Below is a small trained network, with its code and all its weights. Each question gives an input and a class and asks what happens when units are switched off, that is, made to give their printed mean instead of their output.

import numpy as np


def w(rows, s, z=0):
    codes = np.array(rows[::2]) - 128.0
    scale = np.full(codes.shape[1], s)
    scale[-1] = z or s
    return codes * scale


def norm(h):
    return h / np.sqrt((h * h).mean(-1, keepdims=True) + 1e-5)


def f(y):
    return np.maximum(y, 0)


def log_softmax(a):
    a = a - a.max(-1, keepdims=True)
    return a - np.log(np.exp(a).sum(-1, keepdims=True))


def net(x, mask):
    res = np.array(x, float).reshape(1, 7) / 4 @ E
    u = 0
    for l in range(2):
        y = f(norm(res) @ A[l][:, :-1].T + A[l][:, -1])
        res = res + np.where(mask[u : u + 3], y, B[l][:, -1]) @ B[l][:, :-1]
        u += 3
    return log_softmax(norm(res)[-1] @ U[:, :-1].T + U[:, -1])


A, B = {}, {}
E = w([
[123,109,119,145,118,152,113,117,130,113,149,147],'x0',
[115,163,154,92,124,113,125,55,69,99,130,169],'x1',
[139,74,239,164,133,1,111,126,110,156,188,173],'x2',
[144,92,135,112,172,170,149,126,57,159,212,55],'x3',
[89,125,180,126,77,176,88,149,105,141,104,79],'x4',
[153,129,118,151,121,115,108,114,108,135,112,119],'x5',
[151,83,180,146,207,166,154,97,149,75,87,104],'x6',
],0.0075)
A[0] = w([
[97,15,96,221,216,158,162,220,199,203,83,92,3],'0.n1',
[182,129,36,163,213,51,197,90,177,140,181,199,22],'0.n2',
[201,122,80,141,63,90,86,254,241,166,175,92,104],'0.n3',
],0.0049,0.0045)
B[0] = w([
[99,152,158,70,171,126,90,41,75,140,122,206,206],'0.n1',
[187,45,185,100,19,226,104,254,118,119,53,118,206],'0.n2',
[92,154,133,75,135,101,95,50,88,113,122,166,252],'0.n3',
],0.0083,0.0039)
A[1] = w([
[119,73,193,212,226,154,190,88,182,70,57,87,3],'1.n1',
[102,180,137,209,100,83,118,139,254,106,57,180,56],'1.n2',
[69,126,207,156,106,128,89,141,135,148,119,85,116],'1.n3',
],0.0079,0.0061)
B[1] = w([
[69,190,59,123,7,53,109,160,114,200,161,156,246],'1.n1',
[144,93,159,141,188,186,175,122,67,165,211,40,252],'1.n2',
[206,83,96,146,139,128,185,175,185,91,79,179,243],'1.n3',
],0.011,0.0037)
U = w([
[61,161,73,124,26,41,121,147,106,192,159,144,81],'0',
[154,113,163,156,203,156,188,127,90,156,225,27,98],'1',
[149,135,112,152,172,84,112,128,182,57,108,112,251],'2',
[192,67,129,109,75,164,152,211,141,89,9,148,77],'3',
[88,140,178,61,178,98,81,2,94,106,73,189,130],'4',
],0.0099,0.014)

Each question gives the input, the list of numbers given to net, and the class t.
The units are the neurons (one row each of A and B). Each row of codes is followed by its name. A weight is (code - 128) times the scale printed after its matrix; where a second scale follows, it is the last column's (A, B and U).
mask holds one flag per neuron, layer by layer. A switched-off neuron (its flag False) gives its mean, the last column of its row in B, instead of its output. The means were averaged over made-up inputs and are rounded, as every weight is.
A unit's drop is (log p(t) with every unit on - log p(t) with that unit switched off) / (log p(t) with every unit on - log p(t) with every unit switched off).
The circuit of an input: a set's keep is (log p(t) with only the set's units on - log p(t) with every unit switched off) / (log p(t) with every unit on - log p(t) with every unit switched off). Starting from all 6 units, units are removed one at a time, each time the one whose removal leaves the highest keep (on an exact tie, the one counted first), for as long as the keep stays at least 0.8.
units of the circuit, in order: the units of the circuit, biggest drop first
k most important neurons: the k neurons with the biggest drops, biggest first
k most important neurons of layer l: the k neurons of layer l with the biggest drops, biggest first
drop of u: that unit's drop, to one decimal
input [1,4,-1,3,-5,-2,2], class 3: 2 most important neurons -> 0.n2, 1.n2
input [1,-5,2,-4,4,-4,2], class 4: units of the circuit, in order -> 0.n1
input [-6,-4,1,2,-8,2,-5], class 3: 2 most important neurons -> 0.n2, 1.n1
input [-4,7,6,3,7,3,-4], class 3: 4 most important neurons -> 1.n3, 0.n3, 1.n1, 0.n1
input [0,-8,3,1,4,5,-2], class 4: units of the circuit, in order -> 0.n3, 0.n1
input [4,-8,-1,5,-3,1,6], class 4: 2 most important neurons -> 0.n1, 1.n2
input [-8,4,8,3,8,1,8], class 0: units of the circuit, in order -> 1.n1, 0.n3
input [-4,1,5,-7,-7,-7,8], class 0: 2 most important neurons of layer 1 -> 1.n1, 1.n3
input [1,5,7,-2,-3,-4,1], class 2: 2 most important neurons of layer 0 -> 0.n3, 0.n1
input [-2,5,8,2,0,-2,2], class 2: units of the circuit, in order -> 0.n3, 0.n1, 1.n3
input [-8,-1,5,4,4,-2,5], class 0: 2 most important neurons of layer 1 -> 1.n1, 1.n2
input [-1,-3,6,4,3,3,3], class 2: 3 most important neurons -> 1.n3, 1.n2, 0.n2
input [6,-8,6,-3,-6,2,-4], class 4: units of the circuit, in order -> 0.n3, 1.n1
input [-2,0,2,6,-8,-6,6], class 3: 2 most important neurons -> 0.n2, 1.n2
input [3,-8,8,6,-2,-4,5], class 2: units of the circuit, in order -> 1.n2
input [-7,5,3,-2,-8,0,8], class 0: 2 most important neurons of layer 1 -> 1.n1, 1.n3
input [7,-5,2,-7,6,-4,2], class 1: 2 most important neurons -> 1.n2, 0.n2
input [-6,-1,-6,-7,6,5,8], class 0: 2 most important neurons -> 1.n1, 0.n2
input [-4,1,7,6,0,2,8], class 0: 2 most important neurons of layer 1 -> 1.n1, 1.n2
input [-2,0,1,-7,4,3,2], class 1: drop of 1.n2 -> 1.0
input [4,-7,7,4,-8,-7,0], class 3: drop of 0.n3 -> -0.1
input [-5,4,-1,6,-8,-5,-6], class 3: drop of 1.n2 -> 0.3
input [-5,-6,-3,1,1,8,-2], class 4: drop of 0.n3 -> 0.1
